Each row has two labels, one from each of two sets.
[-38.2 -11.3  28.4  -2.8 -30.6  11.7   6.1  23.1  -5.2  22.3  -5.7  -4.3
  -6.4   9.3   6.9   6.2   9.6  22.9  -6.2   8.9 -30.6] -> QR, LF
[-50.1  -3.9 -19.9   1.3   8.7  20.9  -1.3  30.2 -19.9  16.9  13.8   0.5
   1.7   8.2  10.1   1.6   8.3  48.0   7.0   9.5  -6.9] -> ZG, BB
[-13.7  -7.9  31.3   2.3 -30.6  -4.6  -3.9   0.7 -12.9  43.0  -9.6   3.1
  -1.6   7.6  -2.2  -2.5  16.4  21.5  -1.4   3.9 -13.7] -> QR, LF
[-11.4  -5.4  22.8  -1.6 -16.9 -30.2  -5.0   5.7 -22.1  57.0 -10.0   7.1
 -10.2  -0.4  -0.2 -13.3   6.3   8.1   6.2  -3.3  -9.7] -> QR, LF
[-12.6  -0.3  33.5  -3.9 -28.6  -4.4  -3.4  15.1 -18.7  47.8 -22.7   6.1
  -7.6  12.9   2.0 -11.7  11.1  38.0   7.1   4.9 -24.1] -> QR, LF
[-63.3  -2.6   3.2  -4.9   7.8   6.0 -11.2  36.6 -27.7  28.3   4.2 -10.8
   3.5  -2.3  19.2   0.2   5.1  53.6  -2.5  22.9 -13.7] -> QR, BB
[-39.2  -3.9 -13.4  -3.2 -38.0  22.8  -1.0   6.4 -19.1   1.3 -13.2  14.4
  19.4  23.3  -5.6   6.1 -24.2  30.9  18.1  23.7 -14.8] -> GF, BB
[ -6.7  22.8  31.1  12.3 -31.6  -7.7  -9.4   5.8 -12.6  -1.1   8.5  -3.4
  -0.3  -5.9  -3.0  -6.3   3.9  30.3  20.9  -1.1  13.2] -> ZG, Tz
[ -1.0  12.5  26.9  10.5 -63.7   1.8  -7.2  -0.6 -14.9  -6.2  -4.9  -2.5
   7.1  29.1 -11.7   0.1 -11.8  32.9  18.5   9.6  -5.0] -> GF, Tz
[  3.4   3.1  23.1  -0.8 -25.7  -3.1   2.5  -9.2 -15.1  16.2  -1.2  -0.5
  -5.1  -5.0  -2.9  -8.6  10.8  19.8  15.9 -11.1   8.6] -> ZG, RP
[-35.8  -0.8   4.5  -4.5 -14.4  10.3  -3.5  33.6 -24.0  24.7  17.2   9.9
  -5.2  -8.9  13.6   5.2  11.0  22.1  -3.6   7.2 -25.2] -> QR, BB
[-13.9   8.3  -3.6  -0.7 -11.7 -17.9   0.0  34.3  21.5  32.1   2.1  11.6
  12.9  12.8 -13.3 -13.9   7.7  33.0  25.2 -19.8  22.8] -> ZP, Tz
[-26.2   7.9  39.4 -21.1 -13.7 -13.6   0.0   8.1 -15.5  26.3   1.4  13.1
   1.1   8.5   2.4 -23.1   1.8  30.4  21.7  -1.4  12.9] -> ZG, RP
[-50.7  -0.7 -12.3 -16.2   1.3  -5.8  -6.3  51.4 -23.0  62.0  -3.7   0.1
  24.8 -18.2  14.6 -18.0  -7.2  14.3  23.7  17.0  15.3] -> ZP, BB
[-22.6  -7.4  37.4  -4.4 -16.8   5.9   5.8  29.9  -0.2  43.3   0.4  -4.7
 -29.5  -0.7   8.6  -8.6  23.2  19.0 -12.6  -1.8 -25.9] -> QR, LF
[ -5.0  -8.7  15.5   2.8 -39.8  -8.6  -8.1  29.0 -10.1  31.6   0.2  -3.3
   2.4  -4.5  -7.6  -0.9  10.5   6.4  23.3  -4.3  -0.1] -> ZG, RP
[-46.2 -11.6 -24.0  -8.2  -7.3  25.8 -12.4   3.6 -22.5 -11.2   6.9   6.4
   3.8  17.4   8.0   6.6 -19.0  38.9   4.5  40.8 -15.6] -> GF, BB
[-38.9  -7.5  18.2   8.3 -13.4   5.9  -9.9   8.2 -27.2  34.8  -5.0  -2.3
  -0.9   1.4  -8.9  -6.0  -2.4  21.9   9.8   4.8  -8.5] -> ZG, LF
[-48.5   4.2  -3.1  -9.3 -15.7  -7.3   0.8  64.5  -8.2  69.4  -4.7  -5.7
  18.0 -13.9  26.0  -6.6  -5.4 -14.2  24.5  16.6  -4.6] -> ZP, BB
[-23.6  22.7  16.6   0.7 -13.0 -24.8  -6.7  47.4   3.6  20.1   2.1  -9.4
  13.6  -8.8   1.3  -8.7   7.4  26.7  24.3  -6.7  18.4] -> ZP, Tz
